Here is a tiny trained network, its code and every weight. The questions are about switching its units off for an input and a class, where a switched-off unit gives its printed mean instead of its output.

import numpy as np


def w(rows, s, z=0):
    codes = np.array(rows[::2]) - 128.0
    scale = np.full(codes.shape[1], s)
    scale[-1] = z or s
    return codes * scale


def norm(h):
    return h / np.sqrt((h * h).mean(-1, keepdims=True) + 1e-5)


def f(y):
    return y / 2 * (1 + np.tanh(0.7978845608 * (y + 0.044715 * y**3)))


def log_softmax(a):
    a = a - a.max(-1, keepdims=True)
    return a - np.log(np.exp(a).sum(-1, keepdims=True))


def net(x, mask):
    res = np.array(x, float).reshape(1, 7) / 4 @ E
    u = 0
    for l in range(3):
        y = f(norm(res) @ A[l][:, :-1].T + A[l][:, -1])
        res = res + np.where(mask[u : u + 11], y, B[l][:, -1]) @ B[l][:, :-1]
        u += 11
    return log_softmax(norm(res)[-1] @ U[:, :-1].T + U[:, -1])


A, B = {}, {}
E = w([
[126,15,108,77,238,73,1,134,127,160],'x0',
[52,85,206,214,116,127,65,96,240,88],'x1',
[210,161,107,151,208,103,89,191,125,169],'x2',
[70,104,118,12,58,84,150,124,134,144],'x3',
[82,116,91,89,104,202,124,203,94,45],'x4',
[110,116,165,125,144,223,183,79,145,160],'x5',
[119,200,39,107,162,116,183,77,213,148],'x6',
],0.0075)
A[0] = w([
[138,142,110,141,154,108,97,113,151,141,104],'0.n1',
[129,109,192,152,57,136,172,34,163,193,46],'0.n2',
[132,181,104,57,175,139,211,101,134,145,70],'0.n3',
[60,86,118,54,97,66,83,150,153,151,69],'0.n4',
[87,70,120,126,99,112,97,99,176,100,23],'0.n5',
[105,147,87,95,100,122,161,85,136,160,2],'0.n6',
[111,166,149,140,2,100,136,152,60,133,108],'0.n7',
[26,55,183,95,158,123,69,61,168,89,128],'0.n8',
[155,82,125,125,179,197,91,190,94,89,88],'0.n9',
[144,127,131,157,25,155,131,150,95,59,4],'0.n10',
[105,171,157,187,114,200,119,122,190,107,37],'0.n11',
],0.0098,0.005)
B[0] = w([
[149,89,129,164,189,98,146,88,143,123,145],'0.n1',
[82,207,220,211,121,250,81,102,64,229,202],'0.n2',
[76,74,28,222,70,132,153,139,51,179,200],'0.n3',
[84,96,72,62,61,106,99,164,236,133,212],'0.n4',
[74,112,53,134,117,40,144,110,165,95,162],'0.n5',
[132,167,79,177,191,196,198,255,97,162,143],'0.n6',
[162,128,122,219,57,81,161,69,193,92,215],'0.n7',
[205,49,72,138,14,68,98,95,139,66,254],'0.n8',
[99,61,165,170,131,152,92,152,19,139,202],'0.n9',
[185,144,229,86,138,53,195,98,92,119,170],'0.n10',
[168,164,200,13,199,147,126,182,239,137,182],'0.n11',
],0.0073,0.0068)
A[1] = w([
[127,109,72,126,134,130,122,82,148,190,26],'1.n1',
[186,81,156,111,153,171,167,173,128,74,34],'1.n2',
[198,46,156,151,137,119,93,149,161,159,148],'1.n3',
[103,112,125,33,85,84,57,166,149,131,18],'1.n4',
[182,165,152,139,64,150,168,150,99,108,3],'1.n5',
[76,204,54,131,81,185,150,122,104,113,35],'1.n6',
[109,148,82,126,88,130,180,121,140,58,92],'1.n7',
[109,102,138,69,158,140,151,135,47,155,49],'1.n8',
[51,120,186,126,85,193,200,172,144,2,25],'1.n9',
[146,138,86,140,202,67,114,119,141,205,87],'1.n10',
[195,172,137,117,191,46,63,102,158,119,92],'1.n11',
],0.0098,0.005)
B[1] = w([
[137,227,95,186,90,89,153,166,97,106,149],'1.n1',
[124,99,143,106,152,112,98,101,144,86,137],'1.n2',
[159,185,66,51,162,187,157,139,89,56,254],'1.n3',
[154,111,123,37,153,181,62,112,183,232,233],'1.n4',
[117,163,152,87,73,76,112,83,100,78,191],'1.n5',
[170,51,120,83,129,167,207,215,145,156,200],'1.n6',
[83,89,147,126,104,120,200,174,157,135,194],'1.n7',
[91,114,78,157,154,151,174,177,105,140,160],'1.n8',
[158,181,130,62,203,1,94,119,140,151,196],'1.n9',
[134,160,211,189,145,62,63,143,98,104,194],'1.n10',
[178,104,172,81,169,151,183,87,181,69,187],'1.n11',
],0.0094,0.0048)
A[2] = w([
[126,103,113,73,143,128,106,184,100,123,123],'2.n1',
[169,112,113,174,106,70,98,131,108,100,54],'2.n2',
[89,175,101,143,135,91,183,127,177,172,1],'2.n3',
[175,134,98,161,194,152,130,125,114,139,130],'2.n4',
[66,116,164,129,107,115,95,109,105,63,101],'2.n5',
[112,96,122,111,150,166,67,147,95,129,29],'2.n6',
[148,103,143,95,76,149,184,158,131,107,80],'2.n7',
[10,170,186,135,144,141,150,69,188,141,82],'2.n8',
[166,149,90,168,120,87,125,99,156,132,56],'2.n9',
[124,125,146,144,186,155,150,171,79,151,226],'2.n10',
[140,141,146,129,179,123,120,118,157,83,89],'2.n11',
],0.013,0.0039)
B[2] = w([
[155,209,153,172,135,206,75,127,173,174,242],'2.n1',
[68,189,174,129,104,184,182,41,84,98,194],'2.n2',
[192,152,120,104,135,118,54,200,28,123,176],'2.n3',
[112,86,160,109,177,58,202,178,106,69,212],'2.n4',
[144,73,55,136,87,134,139,72,93,113,167],'2.n5',
[253,179,114,169,113,73,140,163,18,164,192],'2.n6',
[89,202,92,97,88,159,188,27,127,133,209],'2.n7',
[144,127,161,153,190,194,78,105,34,139,208],'2.n8',
[82,198,146,27,68,4,176,156,107,105,171],'2.n9',
[29,98,112,188,135,43,88,158,197,112,253],'2.n10',
[149,65,175,1,198,134,115,181,140,158,183],'2.n11',
],0.0086,0.0058)
U = w([
[83,115,43,128,87,220,196,171,148,158,214],'0',
[130,207,165,91,92,63,183,109,104,115,237],'1',
[129,77,133,189,89,162,103,72,65,49,138],'2',
[74,60,78,77,96,85,98,88,251,90,34],'3',
[164,136,207,88,228,108,114,135,153,64,196],'4',
[117,133,98,210,192,94,130,226,71,147,29],'5',
[88,181,204,181,153,231,119,96,126,187,2],'6',
[176,98,82,70,124,177,24,145,134,160,137],'7',
],0.019,0.0014)

Each question gives the input, the list of numbers given to net, and the class t.
The units are the neurons (one row each of A and B). Each row of codes is followed by its name. A weight is (code - 128) times the scale printed after its matrix; where a second scale follows, it is the last column's (A, B and U).
mask holds one flag per neuron, layer by layer. A switched-off neuron (its flag False) gives its mean, the last column of its row in B, instead of its output. The means were averaged over made-up inputs and are rounded, as every weight is.
A unit's drop is (log p(t) with every unit on - log p(t) with that unit switched off) / (log p(t) with every unit on - log p(t) with every unit switched off).
The circuit of an input: a set's keep is (log p(t) with only the set's units on - log p(t) with every unit switched off) / (log p(t) with every unit on - log p(t) with every unit switched off). Starting from the 12 units with the biggest drops (on a tie, the unit counted first), units are removed one at a time, each time the one whose removal leaves the highest keep (on an exact tie, the one counted first), for as long as the keep stays at least 0.8.
circuit, biggest first: the units of the circuit, biggest drop first
top k neurons: the k neurons with the biggest drops, biggest first
drop when u is switched off: that unit's drop, to one decimal
input [-2,8,2,5,-7,1,7], class 6: circuit, biggest first : 0.n2
input [-3,7,-4,6,-4,4,-4], class 2: circuit, biggest first : 0.n2, 0.n8, 2.n5
input [1,6,-3,-6,2,0,-4], class 7: top 2 neurons : 0.n11, 0.n8
input [-5,6,0,4,7,-2,0], class 1: top 3 neurons : 0.n10, 0.n7, 1.n9
input [-4,-3,-8,-5,3,5,-1], class 1: top 2 neurons : 1.n9, 1.n5
input [6,-4,6,5,-4,2,5], class 1: top 4 neurons : 0.n3, 1.n1, 2.n9, 1.n10
input [1,7,-7,-1,-2,3,-2], class 2: circuit, biggest first : 0.n2, 0.n8
input [0,-7,3,-1,-6,-1,-7], class 4: circuit, biggest first : 0.n3, 1.n11
input [-6,-3,0,4,-3,3,-1], class 0: top 2 neurons : 0.n3, 1.n6
input [2,3,-8,-1,-8,-7,7], class 1: top 2 neurons : 2.n9, 0.n2
input [3,6,-2,2,-4,5,7], class 1: circuit, biggest first : 0.n8, 2.n9, 0.n2, 1.n1
input [6,5,4,0,4,1,4], class 7: top 2 neurons : 0.n7, 1.n3
input [-8,6,-1,3,8,8,-5], class 4: top 2 neurons : 1.n9, 0.n11
input [-5,-2,-7,2,6,2,-5], class 1: circuit, biggest first : 1.n9
input [4,-7,8,1,-2,0,7], class 5: top 3 neurons : 0.n3, 0.n8, 0.n7
input [-7,-8,-5,0,8,3,1], class 1: top 3 neurons : 1.n9, 0.n10, 1.n5
input [-5,7,1,-5,1,6,-4], class 4: top 2 neurons : 0.n11, 1.n9
input [-8,-2,8,-6,8,-7,-5], class 2: top 2 neurons : 0.n9, 2.n5
input [1,0,-4,7,-2,4,-6], class 3: top 2 neurons : 0.n4, 0.n8
input [0,-7,4,5,1,0,3], class 0: top 2 neurons : 1.n6, 0.n3
input [1,-6,4,8,2,-3,7], class 0: circuit, biggest first : 0.n3
input [2,-5,3,-2,-7,-7,5], class 4: top 2 neurons : 1.n11, 2.n11
input [-2,3,0,-7,-1,3,-3], class 4: drop when 0.n11 is switched off : 0.3
input [5,2,8,-4,-4,-6,-5], class 4: drop when 1.n11 is switched off : 0.3
input [2,4,3,3,2,7,-5], class 7: drop when 0.n7 is switched off : 1.5
input [-4,-6,6,-3,-1,-1,-4], class 1: drop when 0.n2 is switched off : 0.2
input [-8,8,-6,-6,3,-8,-3], class 4: circuit, biggest first : 0.n11
